(in the rows, 128 means zero)
Each row of numbers belongs to one of the objects below and depends on some of the facts about them. Some rows are named. Which object is each other row?

Some objects and their rows:
fletrar: [153 112 140 138 112 141 127 118 111 133 138 131 139 118 107 125 141 131
 122 135 141 114 106 115 135 140 133 110 131]
vuda: [ 99 184 140  99 118  89 187 116 161 144 140  86  79 182 129 134  46 119
 118 106  77 128 145 108  97 134  53 140 137]
fleple: [144 120 129 141 131 122 118 118 113 128 142 138 154 131 126 120 144 129
 126 130 135 116 119 120 114 123 141 126 140]
rosku: [154 125 123 139 131 118 104 123 118 128 140 148 154 115 117 119 116 113
 130 141 126 131 130 114 124 122 156 119 120]
deve: [155 114 139 136 113 142 126 117 113 133 136 131 137 118 108 125 139 133
 120 135 141 113 107 113 134 139 135 105 130]
rigunin: [137 134 141 115 120 118 121 133 118 142 172 123 135 113 116 113 121 117
 121 142 130 111 117 107 107 121 128 135 127]
vesem: [168 141 145 116 144 162 112 122 124 129 118 129 121 135 108 125 113 153
  94 146 140  90 123 121 136 112 138 150 118]
plidur: [122 115 127 126 121 118 115 126 105 142 159 137 150 125 120 112 157 141
 111 133 140 142 125 127 102 128 134 130 157]
grebris: [152 130 155 147 130 126 119 108 122 131 159 125 139 130 146 120 136 122
 184 151 153  93 127  99 128 139 138 139 154]
gruplan: [134 122 116 136 132 130 116 131 114 139 140 138 158 109 131 120 138 132
 114 133 141 109 118 123 133 112 131 136 130]
trelumi: [110 140  78 166 149 103 166 108 141 115  29 119 121 197 143 180  99 167
  83 100  96 137 138 158 149 128  85 134 129]
pugor: [ 96 162 116 133 126  76 187 121 141 133  82  95 100 186 119 156  50 146
  86 115  71 148 132 132 105 129  62 145 119]
niton: [154 121 114 147 137 112 110 110 119 124 140 151 165 126 121 119 120 114
 131 129 123 130 127 117 116 125 157 115 134]
fliflem: [ 60 126 114 107 114 107 147 114 138 142 134 116  98 171 148 122 159 155
 116  81 112 229 173 162 104 141  93 132 197]
kasasak: [123 114 128 126 121 119 116 122 104 144 160 135 150 124 120 111 160 142
 111 132 138 142 125 126 101 129 133 133 157]
plagun: [111 154 144 137 130 117 154 102 162 112 120 105  93 173 177 137 114 112
 201  97 119 138 161 121 139 151  95 126 163]
geko: [146 173 149 102 121  85 160 120 121 164 184  99 120 156  92 118  49 130
  80 153 102  72 107  77  67 117  84 154 128]
brover: [127 121 138 136  75 146 180 103 151 116  84 101  81 146 117 152 125 126
 127  68 112 168 117 144 175 171  81  57 135]

There are 2 kinds of fact about the objects: σ, π.
σ: refers to; π: is of sort
bramas	σ	zovem; bratum	σ	bramus; bratum	σ	plivem; bratum	σ	dregruk; brover	σ	gelosi; brover	σ	plidrim
buli	σ	gruski; buli	σ	zovem; buli	σ	kloflol; buli	σ	vapumam; dera	σ	gelosi; dera	σ	drigril
dera	σ	fletrar; dera	σ	deve; dera	σ	gakla; fitren	σ	sikluzek; fitren	σ	niton; fitren	σ	fopo
fizir	σ	guskeklis; fizir	σ	dutrus; fizir	σ	grakun; fizir	σ	zepu; fizir	σ	plutrol; fizir	σ	fogrul
flife	σ	ragro; flife	σ	lufin; flife	σ	skasi; flife	σ	dabrarim; flife	σ	dregruk; fliflem	σ	kasasak
fliflem	σ	traza; fliflem	σ	plidur; fliflem	σ	paflifa; graga	σ	sikluzek; graga	σ	stiflek; graga	σ	trebil
graga	σ	drisar; graga	σ	kloflol; graga	σ	rosku; graga	σ	stese; graga	σ	bririn; grubru	σ	fleple
grubru	σ	stugom; kitruk	σ	suplus; kitruk	σ	treklik; kitruk	σ	nukudra; kitruk	σ	voski; kitruk	σ	zepu
kitruk	σ	genos; kloson	σ	pagum; kloson	σ	genos; lidriru	σ	kedu; lidriru	σ	drisar; lidriru	σ	govo
lubaklam	σ	suplus; lubaklam	σ	tusol; lubaklam	σ	kloflol; lubaklam	σ	skasi; lubaklam	σ	grakun; lubaklam	σ	steplam
magro	σ	bese; magro	σ	steplam; pagon	σ	fubrakis; pagon	σ	gronam; pagon	σ	buklun; pagon	σ	gruplan
pagon	σ	suplus; pagon	σ	miflono; pagon	σ	trosek; pagon	σ	dutrus; pagon	σ	nepin; peplir	σ	kloso
peplir	σ	malobul; peplir	σ	mitel; peplir	σ	paflifa; peplir	σ	skede; plagun	σ	drodros; plagun	σ	drusaskem
plagun	σ	grebris; plobrigrus	σ	kaneskar; plobrigrus	σ	dutrus; ploga	σ	stogestak; ploga	σ	paflifa; pugor	σ	kelek
pugor	σ	geko; pugor	σ	trodro; pugor	σ	stidrel; rasko	σ	stogestak; rasko	σ	bririn; sibopu	σ	rigunin
sibopu	σ	geko; sibopu	σ	nibrur; sibopu	σ	tusol; sibopu	σ	sisoplo; sibopu	σ	zeti; sini	σ	guskeklis
sini	σ	geko; sini	σ	vesem; sini	σ	nosus; sini	σ	papen; sini	σ	boskon; skigo	σ	geklo
skigo	σ	buklun; skigo	σ	mapel; suvek	σ	getu; suvek	σ	greber; suvek	σ	tidribre; trelumi	σ	plustozi
trelumi	σ	kelek; trelumi	σ	papen; trelumi	σ	trosek; trotum	σ	geklo; trotum	σ	grebris; trotum	σ	drigril
trotum	σ	drivas; trotum	σ	pagum; trotum	σ	bririn; trotum	σ	dregruk; tuflu	σ	reflel; tuflu	σ	nusto
tuflu	σ	ragro; tuflu	σ	zadusi; tuflu	σ	kloflol; tuflu	σ	gruklim; tuflu	σ	stidrel; vuda	σ	geko
vuda	σ	gople; vupos	σ	reflel; vupos	σ	gruski; vupos	σ	detri; vupos	σ	mapel; vupos	σ	vesem
vupos	σ	stogestak; zanu	σ	geklo; zanu	σ	skotron; zanu	σ	gruklim; zaves	σ	bese; zaves	σ	treklik
zaves	σ	boskon; zaves	σ	zepu; zaves	σ	skede; zugro	σ	gelosi; zugro	σ	getu; zugro	σ	legri
zugro	σ	grakun; zugro	σ	gakla; bese	π	a; boskon	π	a; bramas	π	f; bramus	π	c
bratum	π	c; bririn	π	c; brover	π	b; buklun	π	c; buli	π	e; dabrarim	π	b
dera	π	c; detri	π	b; deve	π	e; dregruk	π	a; drigril	π	a; drisar	π	a
drivas	π	c; drodros	π	d; drusaskem	π	e; dutrus	π	d; fitren	π	c; fizir	π	c
flebe	π	a; fleple	π	e; fletrar	π	a; flife	π	e; fliflem	π	a; fogrul	π	b
fopo	π	d; fubrakis	π	d; gakla	π	d; geklo	π	c; geko	π	a; gelosi	π	b
genos	π	d; getu	π	c; gople	π	a; govo	π	a; graga	π	a; grakun	π	f
greber	π	a; grebris	π	e; gronam	π	d; grubru	π	d; gruklim	π	b; gruplan	π	a
gruski	π	b; guskeklis	π	a; kaneskar	π	b; kasasak	π	b; kedu	π	b; kelek	π	b
kitruk	π	b; kloflol	π	a; kloso	π	c; kloson	π	a; legri	π	e; lidriru	π	f
lubaklam	π	b; lufin	π	f; magro	π	b; malobul	π	f; mapel	π	a; miflono	π	e
mitel	π	b; nepin	π	a; nibrur	π	a; niton	π	a; nosus	π	a; nukudra	π	b
nusto	π	f; paflifa	π	c; pagon	π	b; pagum	π	f; papen	π	b; peplir	π	a
plagun	π	a; plidrim	π	e; plidur	π	b; plivem	π	b; plobrigrus	π	d; ploga	π	f
plustozi	π	a; plutrol	π	a; pugor	π	c; ragro	π	a; rasko	π	d; reflel	π	a
rigunin	π	d; rosku	π	b; sibopu	π	a; sikluzek	π	b; sini	π	a; sisoplo	π	a
skasi	π	b; skede	π	a; skigo	π	f; skotron	π	d; steplam	π	a; stese	π	c
stidrel	π	b; stiflek	π	a; stogestak	π	c; stugom	π	b; suplus	π	a; suvek	π	d
tidribre	π	d; traza	π	c; trebil	π	a; treklik	π	c; trelumi	π	a; trodro	π	a
trosek	π	c; trotum	π	a; tuflu	π	a; tusol	π	e; vapumam	π	a; vesem	π	a
voski	π	b; vuda	π	f; vupos	π	a; zadusi	π	a; zanu	π	b; zaves	π	c
zepu	π	a; zeti	π	b; zovem	π	a; zugro	π	a

Which object is each row?
No name comes twice in this set of rows, the named rows included.
[ 99 195 154 127 103 164 121 180 111  57  55 110  89 166 155 147 151  93
 150  79  98 175 187 116  95  97  89 112  84]  buli
[139 118  91 157 140 119 120 122 108 133  99 145 172 127 127 141 139 153
  88 131 135 104 112 133 139 107 128 143 126]  trosek
[142 143 146 131 119 148 103 151  94 107 127 134 142 124 121 122 155 118
 124 133 136 115 134 105 100 111 135 125 110]  vapumam
[149 116 110 155 140 123 121 120 105 132 102 139 159 140 114 143 136 153
  89 143 133 104 115 128 129 120 139 134 126]  plustozi
[133 121 149 139  71 149 184  97 155 120  89  96  74 145 120 153 125 124
 147  74 117 161 116 135 183 180  79  55 140]  dera
[145 188 169 143 109 186  93 175  49  61 103 124 142 167 147 125 211 105
 144 107 145 101 166  60  54  94 112 114 107]  zovem
[151 115 139 127 106 140 125 127 115 137 144 131 135 106 107 127 143 124
 111 123 140 114 105 122 138 133 133 104 124]  legri
[142 123 148 122 127 148 105 147 113 125 108 131 135 103 101 123 122 148
 101 155 133 131 117 140 129 108 143 148 103]  reflel
[145 119 104 162 139 101 134 118  99 135  91 136 162 151 101 149 111 165
  69 153 119 105 109 124 114 120 126 141 122]  kelek
[126 152  70 126 134 131 103 143 135 162 163 146 171  85 183 128 157 109
 104  81 153  74 124 123 181  76 106 147 143]  dutrus

Now the same objects, written a new way:
Some rows with their names:
peplir: [ 98 100 118 191 109 195 150 130 186 154 134 130 165 130 153 151 171 159
 162 202 150 117  76 117 146 133 107]
fopo: [143 166 157 150 136 140 177 121 143 136 136 135 159 104  95 131 101 128
 112 121  90 128 147 134  84  96 148]
gruplan: [164 127 109 151 102  76 101 135 114 107 120 144 109 128 140 117 129 114
 158 127 149 112 160 143  57 125 110]
plagun: [107 136 165 128 144 185 147 144 141 120  82 111 156 167 141 184 134 108
 129 187 128 123 177 137 160 110  99]
mapel: [177 117 123 112 111 152 100 176 100 131 122 156 134 128 110 100 116 143
 136 129 151 161 157 144 131 113 115]
ragro: [145 116 156 150 161 131  95 183 120 112 154 155 123 102  97 106 119 131
 110  79 131 176 174 107 127 135 136]
gruklim: [155 125 146 136 142 153  95 194 111 109 137 158 133 113 109 114 111 131
 121 104 131 179 171 123 127 124 126]
magro: [107  94 122 200 132 109 129 144 154 121 155 115 118 126 138 153 139 168
 137 172 140 107 113 116 131 148 133]
gruski: [177 112 143  97  82 139 126 151 134 138 126 148 112 134 118  87 118 144
  95  70 150 167  97 152 136 159 132]
nosus: [112 143  64  62 112  82 112 108  93 167 147 147 123 103  99 110 157 132
 118 125 113  97  76 115 178 122  94]
drisar: [141 165 159 135 134 132 176 138 140 139 128 147 167  93  75 131  93 133
 100 113 100 139 149 134  89  98 157]
steplam: [ 76 122 106  91 165  20 104 106 119 119 142 128 116 114 106 128 109 129
 127 104 158 159  86 113 132 157 162]
stogestak: [161 138 131 116 124 201 122 174 108 156 121 156 151 113  80 118 115 152
 140 113 140 170 127 122 124 106 135]
pagum: [ 99 161  87  30 156  98 120 131 105 166 104 153 117 107  66 198 119  99
 110 105 148 116 142 118 189 109 110]
grebris: [135 153 150  91 170 173 118 163 101 138  90 137 130 149  80 171  98 121
 145 126 137 144 180 127 147  79 123]
plobrigrus: [139 103 114 187 100  96 121 117 133 102 126 119 119 135 189 124 145 119
 139 187 139  98 145 146  87 144 102]
zugro: [105  77 114 158 125 170 178 143 115 123 112  63 102 140 227 118 125 118
 123 209  78  84 146 132 128 132 143]
plidur: [124 144 132 147 138 212 145 115 152 171 138 145 163 102 119 132 146 157
 185 110 133 151 118  99 108 102 138]

Name these rows:
No name comes twice in this set of rows, the named rows included.
[153 102 145 157 113 154 140 164 152 117 153 130 151 102 155 112 134 132
 110 160 112 144 138 137 128 149 129]  bramas
[102 113 149 151 133 176 145 166 155  95  83 117 150 160 155 193 132  97
 115 213 131 123 191 152 180 126 102]  trotum
[131 144 137  92 171 178 136 159  80 148  91 107 119 143 112 159  83 112
 150 134 123 125 182 117 137  78 148]  drigril
[110  74 118 155  67  88 144  96 152 104 111 103  78 166 206 139 155 119
 111 172 168  75  78 166 137 183 105]  fizir
[152  91 127 166  83 181 133 188 151 112 123 131 162 130 177  94 146 136
 109 210 127 147 128 161 170 156  91]  vupos
[109 172 123  32 152 104 126 108 116 138  93 147 166 133  77 156  85  86
 113 107 151 189 126 146 166 128 162]  bririn
[144 108 131 180  95 101 107 122 140  85 134 113 141 151 190  91 164 125
 144 194 109 101 129 157 134 138  85]  trelumi
[137  88 114 199  75  77 116 130 152  73 129 118 124 146 216 133 165 104
 143 219 145  89 158 173  96 168  79]  pagon
[133  83 154 188 115 145 127 177 172  73 166 126 159 123 178 102 150 124
  89 180 116 151 151 144 165 171 103]  tuflu
[ 86  87 112 194 113 124 125 134 159 133 143 110 131 147 135 171 155 187
 148 207 151  85  85 126 145 143 110]  zaves
[124 176  90  54 135  64  80  99  93 148 171 140 125  98  88  90 141 137
 114  72  91 106  80 105 177 100 115]  geko
[107 117 127 162 136 140 126 156 137 122 103 120 132 153 113 196 116 135
 133 186 155 109 153 136 147 125 116]  kloson
[154  96 121 149  86 143 121 165 138  97  98 127 147 145 168 125 135 106
 134 196 145 138 161 166 144 153  85]  skigo
[ 96 113 165 174 163 161 122 150 162  86 125 121 141 151 143 166 147 114
 126 159 136 140 185 120 158 143 111]  bratum

Now the same objects, written a new way:
Known rows:
vesem: [130 127 117 145 118 156 107 129 133 138 140 128 142 154 135 146 120 127
 133 112 121  81 145 120 130 129 121 131 126 121 120 128 116 107 152 155
 137 133 113 129 128]
legri: [127 140 143 128 135 160 103 116 105 149 101 128 131 131 137 142 114  97
 125 128 116 139 135 138 145 149 135 115 118 125 127 116 139 111 114 134
 145 119 130 136 141]
zugro: [125 142 151 127 128 137  94 118 123  96  73 126 124 122 141 190 135 106
 117 129 131 163 140 137 151 141 169 102 122 142 139 105 149 146 100 140
  96 101 118 131 140]
dutrus: [142 112 133 160 120 131 124 132 112 164 126 124 129 133 152 163 107 106
 149 124 110  85 113 153 125 138 172 119 105 111 133 141 131 117 140 159
 142 107 125 140 126]
lufin: [112 157 138 127 135 134 110 153 112 128 145 136 133 126 136 114  97 117
 118 125 125 117 126 125 120 140 103 145 113 134 136 134 125 133 142 132
 147 138 125 135 118]
kelek: [111 121 112 138 130 174 112 166 127 130 141 108 139 150 151  97 112 118
 132 110 100 118 113 108 135 155 149 113 109 135 124 120 128 102 157 122
 146 113 104 129 104]
kloso: [126 128 150 162 131 153 139 133 137 178 108 107 150 137 134 123 110 134
 136 158 171 134 113 111 137  95 116 118 113 117 125 127 129 126 136 110
 159 157 121 139 123]
lidriru: [125 168 148 144 118 130 110 148 128 118 109 120 131 135 141 127 150 117
 101 162 131 121 119 138 131 121 182 112 122 151 138 107 148 173 109 138
  36 118 121 135 104]
niton: [126 163 142 144 125 152 116 143 113 163 130 123 136 142 139  92 131 107
 108 156 120 104 115 137 127 131 155 123 118 135 128 118 140 141 120 134
  83 130 131 139 108]
buklun: [151  92 112 162 129 118 127 149 121 164 134 102 132 113 148 141 131 109
 144 120 109 103 125 152 122 117 159 127 112 117 134 134 123  90 134 145
 151  99 124 137 119]
trotum: [127 121 134 142 120 128 102 144 129 117 109 109 130  99 148 160 163 136
 104 140 149 140 158 124 121 115 131 126 130 147 150 108 143 146 123 131
  96  90 130 121 107]
stese: [127 172 142 134 125 150 102 141 108 166 141 122 136 136 138  97 140 109
 103 156 107  94 125 140 124 121 150 126 121 137 128 118 136 138 119 132
  69 129 133 140 119]
treklik: [132 119 155 158 129 175 131 115 111 184 131 104 131 144 154 190 100 124
 120 128 127  97 116 108 126 119 130 111 119 121 140 138 138 120 151 108
 158 142 121 127 135]
kitruk: [139 116 160 160 122 138 124 125 129 123 103  95 117 126 162 248 129 133
 109 130 139 125 119 114 130 108 174  97 123 143 158 126 152 158 135 115
 100 116 108 121 129]
steplam: [132 158 150 137 136 154 110 127 104 174 137 118 121 137 146 160 102 112
 119 122 112 102 115 126 133 124 131 120 112 129 136 137 129 128 141 130
 149 149 122 136 144]
trebil: [127 172 143 135 125 151 102 141 109 167 141 121 136 136 138  97 140 109
 103 156 108  94 126 139 125 120 148 126 122 137 128 118 135 139 118 132
  69 128 133 140 120]
gruski: [151 136 119 137 133 136 103 132 130 132 151 132 138 142 119 143 129 113
 117 125 108  96 140 138 135 110 103 144 133 123 124 128 121  95 137 147
 125 146 114 136 144]
nibrur: [130 165 123 144 136 163 107 144 113 191 120 103 108 137 154 112 129 123
 125 106 133 107 116 121 142 127 137 108 103 144 130 122 121 144 151 162
 169 146 120 131 118]

Rows to name:
No name comes twice in this set of rows, the named rows included.
[120 129 140 151 120 181 118 121 122 160 131 117 139 160 150 168 102 132
 130 119 128  86 127 102 131 135 130 114 118 121 127 132 129 125 160 131
 150 138 113 126 128]  boskon
[145 122 139 150 136 148 119 134 103 184 143 104 120 124 157 171 109 107
 130 121  98  99 107 135 128 122 147 116 108 122 141 142 133 106 146 125
 158 125 122 136 140]  suplus
[131 123 154 157 123 171 128 109 107 182 129 116 131 148 154 194  96 120
 127 123 124  84 120 118 125 130 141 114 116 114 136 143 135 123 150 124
 154 137 125 129 138]  zepu
[127 139 156 149 129 169 125 119 112 176 131 113 132 148 148 175  97 123
 121 129 130 101 116 110 130 121 128 115 117 123 134 137 133 129 148 117
 153 150 120 131 138]  bese
[118 112 121 145 119 142 102 169 152  73 114 106 133 139 158 158 136 132
 131 121 116 139 113 111 141 143 179 100 113 146 140 110 146 135 147 130
  92  87  91 125 104]  trelumi
[126 129 160 166 123 127 135 137 158 128  80 104 145 130 136 169 128 148
 131 165 194 158 115 108 142  81 148 104 116 133 136 118 137 161 124 112
 113 144 109 135 120]  peplir
[136 130 139 160 122 119 121 138 156 132  98 111 149 126 128 144 143 143
 132 158 176 139 134 123 137  80 130 122 121 129 129 117 127 141 123 134
 110 138 115 138 123]  ploga
[142 125 115 147 125 131 113 133 137 130 136 127 143 139 123 143 131 122
 126 122 127  97 149 133 129 110 120 140 130 122 123 126 115 102 134 152
 126 134 116 134 130]  detri
[142 145 140 182 125 117 160 149 147  86 100 122 124 150 132 162 117 106
 120 141 159 147 116 138 125 139 154 134 134 146 148 107 153 151 113 162
 119 147 110 126  81]  grubru
[117 119 118 145 121 179 104 148 131 134 140 119 141 157 152 129 112 126
 137 113 105  99 121 109 135 154 137 115 113 125 124 123 132 107 164 136
 142 113 106 128 115]  papen
[128 113 140 125 133 130 115 126 121  87  67 134 124 123 125 150 133 107
  99 138 154 158 118 137 159 137 165  98 115 136 133 116 147 152 106 131
  85 105 121 130 124]  suvek
[108 134 114 136 131 166 116 162 126 129 132 107 135 149 147  97 114 119
 122 107 114 120 121 107 134 148 154 113 112 143 125 119 122 116 148 129
 141 123 106 128 103]  trodro
[131 126 142 164 133 148 138 135 139 197 114 109 157 133 126  95 113 133
 144 163 175 130 117 117 137  86 102 127 111 109 117 129 120 112 136 114
 173 161 127 146 127]  paflifa
[128 171 131 146 128 138  99 150 134 140  92 100  98 129 159 157 151 136
 117 107 149 128 119 119 148 116 172  93 106 165 142 111 129 184 142 169
 120 131 105 125 113]  sibopu

